Here is a tiny trained network, its code and every weight. The questions are about switching its units off for an input and a target symbol, where a switched-off unit gives its printed mean instead of its output.

import numpy as np


def w(rows, s, z=0):
    codes = np.array(rows[::2]) - 128.0
    scale = np.full(codes.shape[1], s)
    scale[-1] = z or s
    return codes * scale


def f(y):
    return y / 2 * (1 + np.tanh(0.7978845608 * (y + 0.044715 * y**3)))


def softmax(a):
    e = np.exp(a - a.max(-1, keepdims=True))
    return e / e.sum(-1, keepdims=True)


def log_softmax(a):
    a = a - a.max(-1, keepdims=True)
    return a - np.log(np.exp(a).sum(-1, keepdims=True))


def net(x, mask):
    ids = ['ΓΠδεηλμξφ'.index(c) for c in x.split()]
    T = len(ids)
    res = E[ids] + P[:T]
    u = 0
    for l in range(2):
        q, k, v = (res @ M[l].T for M in (Q, K, V))
        z = softmax(np.where(np.tri(T) > 0, q @ k.T / 4**0.5, -1e9)) @ v
        res = res + np.where(mask[u], z, O[l][:, -1]) @ O[l][:, :-1]
        u += 1
        y = f(res @ A[l][:, :-1].T + A[l][:, -1])
        res = res + np.where(mask[u : u + 4], y, B[l][:, -1]) @ B[l][:, :-1]
        u += 4
    return log_softmax(res[-1] @ U[:, :-1].T + U[:, -1])


Q, K, V, O, A, B = {}, {}, {}, {}, {}, {}
E = w([
[141,68,179],'Γ',
[135,162,68],'Π',
[123,133,127],'δ',
[148,78,147],'ε',
[157,47,181],'η',
[121,126,119],'λ',
[175,83,105],'μ',
[159,76,135],'ξ',
[186,7,189],'φ',
],0.02)
P = w([
[176,155,160],'0',
[78,63,133],'1',
[170,197,169],'2',
[117,103,80],'3',
[189,213,179],'4',
[141,87,79],'5',
[201,230,188],'6',
[139,84,92],'7',
[222,231,201],'8',
[134,82,101],'9',
[246,225,211],'10',
[117,95,109],'11',
[255,234,222],'12',
],0.01)
Q[0] = w([
[36,84,110],'L0H0',
[128,91,85],'L0H0',
[249,176,166],'L0H0',
[84,95,127],'L0H0',
],0.016)
K[0] = w([
[16,32,42],'L0H0',
[50,168,162],'L0H0',
[255,250,206],'L0H0',
[49,81,61],'L0H0',
],0.0086)
V[0] = w([
[107,146,100],'L0H0',
[135,143,250],'L0H0',
[186,127,118],'L0H0',
[158,160,194],'L0H0',
],0.016)
O[0] = w([
[153,115,153,57],'L0H0',
[146,155,76,239],'L0H0',
[5,195,151,254],'L0H0',
[70,193,129,248],'L0H0',
],0.014,0.0047)
A[0] = w([
[101,139,232,254],'L0N0',
[118,174,212,6],'L0N1',
[51,11,151,67],'L0N2',
[121,82,55,167],'L0N3',
],0.012,0.0045)
B[0] = w([
[211,94,135,254],'L0N0',
[194,154,9,203],'L0N1',
[118,177,59,212],'L0N2',
[216,112,99,165],'L0N3',
],0.015,0.0059)
Q[1] = w([
[145,141,153],'L1H0',
[64,26,11],'L1H0',
[129,122,123],'L1H0',
[116,118,111],'L1H0',
],0.012)
K[1] = w([
[152,200,205],'L1H0',
[73,2,42],'L1H0',
[123,131,131],'L1H0',
[112,78,79],'L1H0',
],0.0099)
V[1] = w([
[161,78,129],'L1H0',
[47,2,91],'L1H0',
[187,200,147],'L1H0',
[174,156,127],'L1H0',
],0.0095)
O[1] = w([
[83,180,70,110],'L1H0',
[134,166,1,8],'L1H0',
[118,117,212,208],'L1H0',
[114,150,174,186],'L1H0',
],0.0099,0.011)
A[1] = w([
[4,105,182,92],'L1N0',
[85,166,189,110],'L1N1',
[116,145,134,247],'L1N2',
[89,50,204,88],'L1N3',
],0.016,0.011)
B[1] = w([
[34,172,82,162],'L1N0',
[94,94,79,251],'L1N1',
[168,32,177,211],'L1N2',
[184,252,110,193],'L1N3',
],0.023,0.017)
U = w([
[167,127,66,186],'Γ',
[150,124,133,253],'Π',
[144,113,255,252],'δ',
[92,152,141,68],'ε',
[88,117,155,37],'η',
[139,228,120,135],'λ',
[204,202,193,46],'μ',
[107,164,106,9],'ξ',
[128,175,174,118],'φ',
],0.0095,0.0056)

Each question gives the input, a string of symbols that net reads in full, and the target symbol t.
The units are the heads (4 rows each of Q, K, V and O) and the neurons (one row each of A and B). Each row of codes is followed by its name. A weight is (code - 128) times the scale printed after its matrix; where a second scale follows, it is the last column's (O, A, B and U).
mask holds one flag per unit, layer by layer, with each layer's heads first. A switched-off unit (its flag False) gives its mean, the last column of its rows in O or B, instead of its output. The means were averaged over made-up inputs and are rounded, as every weight is.
A unit's drop is (log p(t) with every unit on - log p(t) with that unit switched off) / (log p(t) with every unit on - log p(t) with every unit switched off).
The circuit of an input: a set's keep is (log p(t) with only the set's units on - log p(t) with every unit switched off) / (log p(t) with every unit on - log p(t) with every unit switched off). Starting from all 10 units, units are removed one at a time, each time the one whose removal leaves the highest keep (on an exact tie, the one counted first), for as long as the keep stays at least 0.8.
circuit, biggest first: the units of the circuit, biggest drop first
unit that matters most: the unit with the biggest drop
k most important neurons: the k neurons with the biggest drops, biggest first
top k neurons in layer l: the k neurons of layer l with the biggest drops, biggest first
input φ δ η Π Π, target ε: top 2 neurons in layer 0 : (L0N2; L0N0)
input μ Γ Π δ δ δ δ δ δ φ δ Π η, target λ: circuit, biggest first : (L1N3; L1H0; L1N0)
input Π φ η η δ δ δ μ δ δ φ Γ η, target η: top 3 neurons in layer 1 : (L1N1; L1N2; L1N0)
input Π Γ δ η Π λ δ δ Π Π, target δ: circuit, biggest first : (L1N1; L1N3)
input Π Γ Π Π μ, target μ: circuit, biggest first : (L0N0; L1N3; L0H0; L1H0)
input Γ δ δ ε δ Π ε, target λ: circuit, biggest first : (L1H0; L1N3; L0H0; L1N0)
input ξ ξ δ δ λ, target λ: circuit, biggest first : (L1H0; L1N3; L0N2; L1N0)
input φ δ ξ δ φ φ δ, target η: top 2 neurons in layer 1 : (L1N1; L1N3)
input η μ Π δ δ φ δ, target λ: circuit, biggest first : (L1H0; L1N3; L1N0)
input δ ξ Π δ δ μ Π Π η, target μ: unit that matters most : L0N1
input φ δ η δ Π Π φ δ Γ δ ξ, target ε: circuit, biggest first : (L0H0; L1H0; L1N0)
input μ Γ φ μ Π δ δ Π δ μ, target δ: 3 most important neurons : (L1N1; L1N3; L0N1)
input Π φ δ Π Π δ λ, target μ: 2 most important neurons : (L0N1; L1N3)
input μ Π ξ φ Π δ η δ η μ δ μ, target δ: top 2 neurons in layer 0 : (L0N2; L0N1)
input δ η δ λ μ Π Π μ Π, target μ: circuit, biggest first : (L1N3; L1H0)
input Π δ λ, target μ: 4 most important neurons : (L1N3; L0N0; L0N2; L1N0)
input δ δ Π δ Π φ μ δ ξ, target δ: 3 most important neurons : (L0N1; L1N0; L1N2)
input Π μ δ, target μ: unit that matters most : L1H0
input φ δ δ δ Π ξ Π, target μ: circuit, biggest first : (L0H0; L1N3; L1H0)
input Π Π Γ, target μ: 3 most important neurons : (L1N3; L0N0; L0N2)
input δ Π ε Π Π ε Π η, target Γ: unit that matters most : L0N2
input δ δ δ δ δ δ δ Γ Γ μ Π μ δ, target μ: circuit, biggest first : (L1N3; L1H0)
input δ Π δ μ φ δ δ ε φ Π φ, target η: 2 most important neurons : (L0N1; L1N1)
input Π μ Π η ξ δ δ φ δ η φ Π δ, target η: 3 most important neurons : (L0N1; L1N1; L1N2)
input Π ε δ δ δ μ δ Γ η η φ, target ε: 3 most important neurons : (L0N1; L1N0; L1N1)
